The states form a tree under R. A name lists the branches taken from the top; the branches are σ α π ξ. The symbol ρ goes to the parent.

Rows of some states; one shown again gets a slightly different row:
σ-σ-α-α: -0.439   0.638   0.381  -0.027  -0.142  -0.960   0.473   0.339  -0.186   0.439   0.109  -0.186   0.419  -0.242   0.158   0.676  -0.071   0.562   0.617   0.118   0.304  -0.185  -0.001  -0.151  -0.230   0.307  -0.366   0.228  -0.303   0.162  -0.242   0.334   0.845  -0.255
π-σ-ξ-π: -0.099  -0.155  -0.089  -0.435  -0.761   0.392  -0.079  -0.295   0.196   0.044  -0.197  -0.186   0.440  -0.055   0.333   0.055   0.136  -0.451  -0.262   0.656   0.395   0.294   0.118   0.204   0.058   0.276   0.010   0.182  -0.873   0.725   0.334   0.264   0.280   0.495
π-σ-π-ξ: -0.759  -0.386  -0.492  -0.388  -0.471  -0.214   0.091   0.437  -0.607   0.106   0.101  -0.044   0.248   0.415  -0.139  -0.311   0.123   0.099  -0.642   0.839   0.311   0.235   0.366  -0.048   0.188  -0.417   0.286   0.400  -0.834  -0.148   0.036   0.288   0.256  -0.070
α-σ-ξ-π:  0.321  -0.295   0.129  -0.053  -0.168   0.108  -0.371  -0.163   0.105   0.358  -0.733   0.123   0.147   0.322   0.789   0.128  -0.035  -0.183  -0.134  -0.146   0.021   0.685   0.570   0.102  -0.217   0.251   0.691  -0.224  -0.382   0.668   0.143   0.284   0.310   0.266
σ-ξ-σ-ξ: -0.619  -0.624   0.485   0.359   0.383  -0.110   0.329  -0.002   0.252   0.252  -0.259  -0.169  -0.149  -0.150  -0.048  -0.133   0.250   0.484   0.127   0.095  -0.218  -0.627  -0.284   0.362   0.478  -0.476  -0.698  -0.166   0.410  -0.263   0.687  -0.139   0.231  -0.415

Trace:
Answer with the state's row; about right is enough.
-0.430   0.479  -0.168  -0.308  -0.041   0.507   0.216   0.228   0.414  -0.103   0.451   0.081   0.304   0.348  -0.054  -0.708   0.189  -0.087  -0.046   0.668  -0.022   0.851  -0.393   0.003  -0.095  -0.026  -0.567   0.702   0.062  -0.291   0.022   0.125  -0.258  -0.475
ρ: -0.363   0.241  -0.064  -0.395  -0.037   0.482   0.351   0.278   0.321  -0.234   0.249   0.024   0.011   0.165  -0.444  -0.700   0.171  -0.185  -0.372   0.686  -0.288   0.954  -0.292   0.289   0.066  -0.251  -0.206   0.492  -0.351  -0.414   0.301   0.120  -0.255  -0.290
π: -0.413   0.145  -0.050  -0.441  -0.102   0.558   0.398  -0.055   0.761  -0.564   0.022   0.375   0.118  -0.092  -0.432  -0.516   0.463   0.017  -0.392   0.736  -0.212   0.927  -0.243   0.232   0.312  -0.377  -0.091   0.464  -0.110   0.136   0.353   0.295  -0.291  -0.110
ρ: -0.370   0.068  -0.153  -0.029  -0.007   0.433   0.356   0.098   0.330  -0.296   0.243  -0.036   0.004   0.182  -0.533  -0.629   0.282  -0.246  -0.418   0.697  -0.158   0.795  -0.312   0.012   0.314  -0.263  -0.301   0.490  -0.165  -0.262   0.390  -0.075  -0.392  -0.216
α: -0.329   0.506  -0.296  -0.107  -0.048   0.337   0.261   0.232   0.261  -0.159   0.554  -0.049   0.092   0.136   0.112  -0.814   0.314   0.003  -0.172   0.647  -0.243   0.954  -0.234  -0.051   0.018   0.005  -0.584   0.728   0.030  -0.507   0.094   0.021  -0.522  -0.521
ρ: -0.147   0.128  -0.139  -0.159  -0.151   0.688   0.259   0.079   0.328  -0.282   0.270   0.043   0.000   0.205  -0.537  -0.756   0.203  -0.295  -0.498   0.769  -0.304   0.870  -0.290   0.111   0.293  -0.425  -0.212   0.662  -0.143  -0.113   0.311   0.151  -0.298  -0.296
ρ: -0.410  -0.283  -0.314   0.002  -0.346   0.352  -0.023   0.031   0.353   0.018   0.545   0.085   0.112  -0.066  -0.413  -0.641   0.509  -0.353  -0.315   0.548  -0.174   0.595  -0.685   0.115  -0.247  -0.130  -0.480   0.364  -0.327   0.028   0.534   0.174  -0.251  -0.043
σ: -0.412  -0.619  -0.133   0.123  -0.274   0.774  -0.181  -0.107   0.373   0.218   0.301   0.030   0.173   0.205  -0.211  -0.399   0.489  -0.173  -0.075   0.503  -0.076   0.320  -0.940   0.006  -0.150  -0.177  -0.851   0.727  -0.043  -0.294   0.719   0.203  -0.307   0.350
α: -0.581  -0.160  -0.203   0.006  -0.034   0.753  -0.003  -0.185   0.349   0.240   0.442  -0.507   0.032  -0.234   0.304  -0.338   0.073   0.062  -0.048   0.386  -0.050   0.148  -0.778  -0.096  -0.118   0.007  -0.714   0.533   0.013  -0.291   0.402   0.235  -0.408  -0.173
ρ: -0.601  -0.438  -0.191   0.007  -0.118   0.774  -0.095  -0.434   0.414   0.185   0.331  -0.205   0.147  -0.041  -0.155  -0.378   0.504  -0.181  -0.235   0.482  -0.167   0.226  -0.716  -0.064  -0.080  -0.195  -0.817   0.588   0.016  -0.253   0.735   0.309  -0.381   0.207
σ: -0.219  -0.200  -0.012   0.320  -0.096   0.893  -0.146   0.310  -0.121   0.264   0.244  -0.142   0.025   0.298  -0.461  -0.017   0.360  -0.576  -0.128   0.364  -0.293   0.202  -0.923  -0.109  -0.014  -0.126  -0.792   0.263  -0.166  -0.301   0.472   0.131  -0.155   0.540
ρ: -0.522  -0.521  -0.113   0.206   0.174   0.750  -0.063  -0.281   0.452   0.156   0.399  -0.178   0.107   0.083   0.011  -0.275   0.357  -0.404  -0.214   0.544  -0.062   0.173  -0.662  -0.035  -0.150  -0.411  -0.800   0.558   0.194  -0.119   0.780   0.043  -0.250   0.234
σ: -0.348  -0.213   0.045   0.339  -0.001   0.853  -0.066  -0.099  -0.011   0.260   0.244  -0.008  -0.145   0.181  -0.237  -0.201   0.482  -0.511  -0.267   0.433  -0.294  -0.056  -1.135   0.043  -0.100  -0.292  -0.701   0.472  -0.308  -0.034   0.563   0.147  -0.477   0.454
ρ: -0.588  -0.560  -0.117   0.345  -0.161   0.720  -0.122  -0.286   0.347   0.240   0.004  -0.052   0.104   0.100  -0.078  -0.407   0.277  -0.151  -0.195   0.606  -0.136   0.136  -0.888   0.145  -0.143  -0.290  -0.787   0.643   0.286  -0.143   0.605   0.067  -0.392   0.161
σ: -0.160  -0.244   0.018   0.076  -0.242   0.834   0.041  -0.043   0.017   0.086   0.252   0.026  -0.038   0.208  -0.367  -0.193   0.508  -0.460  -0.128   0.352  -0.330   0.134  -1.017  -0.086  -0.086  -0.139  -0.761   0.388  -0.171  -0.257   0.537   0.006  -0.332   0.515
ρ: -0.472  -0.442  -0.047   0.248  -0.234   0.861  -0.218  -0.349   0.312   0.305   0.436  -0.003   0.047   0.104  -0.091  -0.188   0.453  -0.114  -0.009   0.473  -0.252   0.215  -0.821   0.082   0.062  -0.097  -0.719   0.411  -0.054  -0.384   0.566   0.124  -0.475   0.198
α: -0.496  -0.137  -0.112   0.134  -0.114   0.792  -0.083  -0.255   0.478   0.155   0.465  -0.383   0.159  -0.093   0.169  -0.211   0.171   0.057   0.022   0.319  -0.081   0.200  -0.848   0.051  -0.225  -0.064  -0.827   0.745   0.146  -0.359   0.338   0.270  -0.222  -0.039
ρ: -0.395  -0.420  -0.197   0.077  -0.227   0.853   0.024  -0.134   0.415   0.266   0.269  -0.045   0.077  -0.050  -0.259  -0.244   0.487  -0.081  -0.100   0.318  -0.166   0.188  -0.809   0.201   0.032  -0.230  -0.903   0.671  -0.041  -0.014   0.673   0.192  -0.315   0.288
π: -0.302  -0.487   0.060   0.200  -0.015   0.950   0.082  -0.251   0.464  -0.252   0.067  -0.109   0.177  -0.144  -0.039  -0.224   0.728  -0.151  -0.102   0.466  -0.040   0.169  -0.593   0.172  -0.024  -0.311  -0.635   0.542   0.000   0.008   0.452   0.322  -0.418   0.369
ρ: -0.400  -0.275  -0.132   0.192  -0.030   0.663  -0.173  -0.226   0.435   0.054   0.287  -0.184  -0.030   0.251  -0.091  -0.423   0.378  -0.090  -0.094   0.682  -0.303   0.226  -0.498  -0.040  -0.002  -0.311  -0.783   0.528   0.068  -0.252   0.574   0.231  -0.308   0.228
σ: -0.123  -0.103   0.037   0.173  -0.003   0.942   0.077  -0.030   0.100   0.268   0.218  -0.106  -0.198   0.220  -0.358  -0.087   0.365  -0.442  -0.084   0.267  -0.415   0.185  -0.873  -0.138   0.150  -0.301  -0.672   0.392  -0.132  -0.325   0.481  -0.046  -0.136   0.525
ρ: -0.331  -0.558  -0.195   0.096  -0.226   0.829  -0.050  -0.066   0.346   0.443   0.299  -0.127   0.139  -0.011  -0.291  -0.242   0.376  -0.207  -0.034   0.350  -0.185   0.056  -0.853  -0.015   0.037  -0.328  -0.725   0.599   0.049  -0.265   0.564   0.225  -0.349   0.330
α: -0.617  -0.246  -0.162   0.201  -0.074   0.692  -0.033  -0.076   0.345   0.407   0.507  -0.295   0.312  -0.040   0.198  -0.446   0.425  -0.220   0.168   0.383  -0.084   0.175  -0.723  -0.088  -0.068   0.023  -0.999   0.921   0.090  -0.297   0.358   0.169  -0.311  -0.089
ρ: -0.415  -0.507  -0.230   0.076  -0.204   0.677   0.030  -0.226   0.223   0.154   0.406  -0.254   0.246  -0.014  -0.272  -0.250   0.552  -0.340  -0.210   0.511  -0.431   0.055  -0.753  -0.053  -0.159  -0.377  -0.700   0.494  -0.079  -0.253   0.723   0.247  -0.474   0.189
α: -0.581  -0.336  -0.128   0.243   0.051   0.750  -0.119  -0.370   0.433   0.343   0.468  -0.413   0.037  -0.073   0.374  -0.402   0.406  -0.059  -0.126   0.358  -0.057   0.041  -0.701  -0.083  -0.503  -0.297  -0.785   0.648   0.150  -0.095   0.279   0.251  -0.333  -0.113
ρ: -0.446  -0.590  -0.133   0.102  -0.235   0.779   0.000  -0.350   0.215   0.247   0.228  -0.029   0.048   0.152  -0.219  -0.427   0.513  -0.218  -0.159   0.434  -0.086   0.066  -0.689   0.011   0.102  -0.379  -0.895   0.563   0.114  -0.358   0.600   0.207  -0.198   0.243
ρ: -0.474  -0.098  -0.065  -0.124  -0.136   0.608  -0.163   0.085   0.518  -0.005   0.563   0.107  -0.058  -0.039  -0.432  -0.641   0.596  -0.450  -0.292   0.624  -0.130   0.496  -0.556   0.089  -0.129  -0.033  -0.473   0.600  -0.298   0.129   0.524   0.157  -0.082   0.136
ξ: -0.119  -0.167  -0.047  -0.184  -0.193   0.701   0.066   0.080   0.522   0.167   0.469   0.048   0.041  -0.225  -0.091  -0.619   0.583  -0.425  -0.580   0.682   0.020   0.500  -0.434   0.050  -0.474  -0.142  -0.561   0.001  -0.285   0.674   0.624  -0.190  -0.044  -0.109
ξ: -0.084  -0.496   0.056  -0.280  -0.260   0.555   0.019   0.093   0.569   0.370   0.568  -0.099   0.166  -0.103  -0.300  -1.027   0.469  -0.436  -0.546   0.698  -0.033   0.166   0.040   0.313  -0.177  -0.230  -0.669  -0.207  -0.313   0.581   0.449  -0.199   0.145  -0.367
ρ: -0.161   0.032   0.060  -0.106  -0.309   0.696   0.028   0.171   0.420   0.144   0.643   0.142   0.118  -0.256   0.072  -0.704   0.445  -0.369  -0.477   0.545  -0.140   0.402  -0.449   0.162  -0.318   0.016  -0.419  -0.066  -0.278   0.764   0.519  -0.413  -0.113   0.021
ρ: -0.576  -0.029  -0.294  -0.062  -0.174   0.665   0.028   0.084   0.526   0.033   0.489  -0.003   0.099  -0.063  -0.661  -0.626   0.563  -0.306  -0.323   0.616  -0.230   0.564  -0.566   0.195  -0.030  -0.235  -0.681   0.391  -0.249  -0.037   0.493   0.057  -0.285   0.135
-0.051  -0.723  -0.301   0.214  -0.424   1.011  -0.173  -0.564   0.010  -0.276   0.130  -0.076   0.240  -0.225  -0.006   0.188   0.601   0.037   0.587   0.842   0.331   0.104  -0.599   0.129   0.210  -0.150   0.174   0.189  -0.003  -0.327   0.062   0.215  -0.327   0.803
ρ: -0.150  -0.679  -0.406   0.051  -0.242   0.659  -0.250  -0.388  -0.267  -0.146   0.744  -0.218   0.104  -0.181   0.172  -0.010   0.376  -0.087   0.572   0.678   0.071  -0.048  -0.468   0.057   0.116  -0.244   0.176   0.253   0.078  -0.730  -0.025  -0.074  -0.137   0.666
π: -0.027  -0.645  -0.355   0.031  -0.196   0.948  -0.406  -0.597  -0.137  -0.323   0.470   0.014   0.113  -0.258  -0.132  -0.045   0.505   0.234   0.265   0.694   0.125   0.244  -0.357   0.054   0.126  -0.196   0.310   0.191   0.042  -0.439   0.107   0.290  -0.309   0.782
ρ:  0.081  -0.690  -0.472   0.157  -0.163   0.618  -0.289  -0.563  -0.405  -0.229   0.669  -0.258   0.138  -0.177   0.108  -0.009   0.374  -0.044   0.529   0.717  -0.146   0.021  -0.444  -0.145   0.023  -0.408   0.080   0.047   0.048  -0.514   0.058   0.043  -0.046   0.736
ξ: -0.112  -1.080  -0.625  -0.050  -0.205   0.399  -0.275  -0.359  -0.370  -0.103   0.630  -0.129   0.069  -0.256  -0.001  -0.209   0.431   0.239   0.231   0.687   0.469  -0.342  -0.241   0.090   0.086  -0.572   0.223   0.089   0.115  -0.626  -0.024  -0.196   0.012   0.342
ρ: -0.233  -0.796  -0.439   0.214  -0.197   0.735  -0.182  -0.337  -0.384  -0.109   0.704  -0.151   0.064  -0.209   0.164  -0.109   0.436   0.204   0.380   0.582   0.000  -0.172  -0.636   0.197   0.075  -0.182   0.124   0.126   0.052  -0.693   0.049   0.001  -0.298   0.834
σ:  0.163  -0.615  -0.239   0.086  -0.108   0.849  -0.209  -0.114  -0.699  -0.071   0.603   0.057  -0.047   0.027   0.170   0.100   0.284  -0.039   0.382   0.511  -0.275  -0.005  -0.807   0.176   0.000  -0.287   0.060   0.009  -0.199  -0.673   0.283  -0.016  -0.094   0.719
ρ: -0.075  -0.578  -0.426   0.080  -0.129   0.878  -0.200  -0.589  -0.439  -0.180   0.708  -0.049   0.180  -0.082   0.259  -0.337   0.616  -0.114   0.470   0.775   0.152  -0.181  -0.542  -0.039  -0.007  -0.336   0.074   0.264   0.050  -0.549   0.075   0.206  -0.163   0.783
α: -0.244  -0.454  -0.683   0.083  -0.021   0.571  -0.410  -0.426  -0.229   0.030   0.976  -0.362   0.326  -0.191   0.491  -0.301   0.352   0.126   0.577   0.571   0.183   0.037  -0.641  -0.099  -0.241  -0.113  -0.031   0.381   0.086  -0.690  -0.327   0.107  -0.175   0.307
ρ: -0.194  -0.562  -0.499   0.154  -0.048   0.628  -0.223  -0.516  -0.151   0.012   0.579  -0.312   0.208  -0.294   0.096  -0.228   0.416  -0.020   0.563   0.726  -0.031  -0.066  -0.584  -0.025  -0.060  -0.203   0.193   0.093  -0.059  -0.753   0.039   0.001  -0.240   0.527
σ:  0.001  -0.464  -0.131   0.071  -0.113   0.697  -0.414   0.024  -0.689   0.091   0.692  -0.044  -0.166  -0.145   0.010   0.001   0.207  -0.236   0.475   0.495  -0.173   0.029  -0.852   0.015   0.208  -0.378  -0.090   0.316  -0.105  -0.658   0.026  -0.022  -0.156   0.870
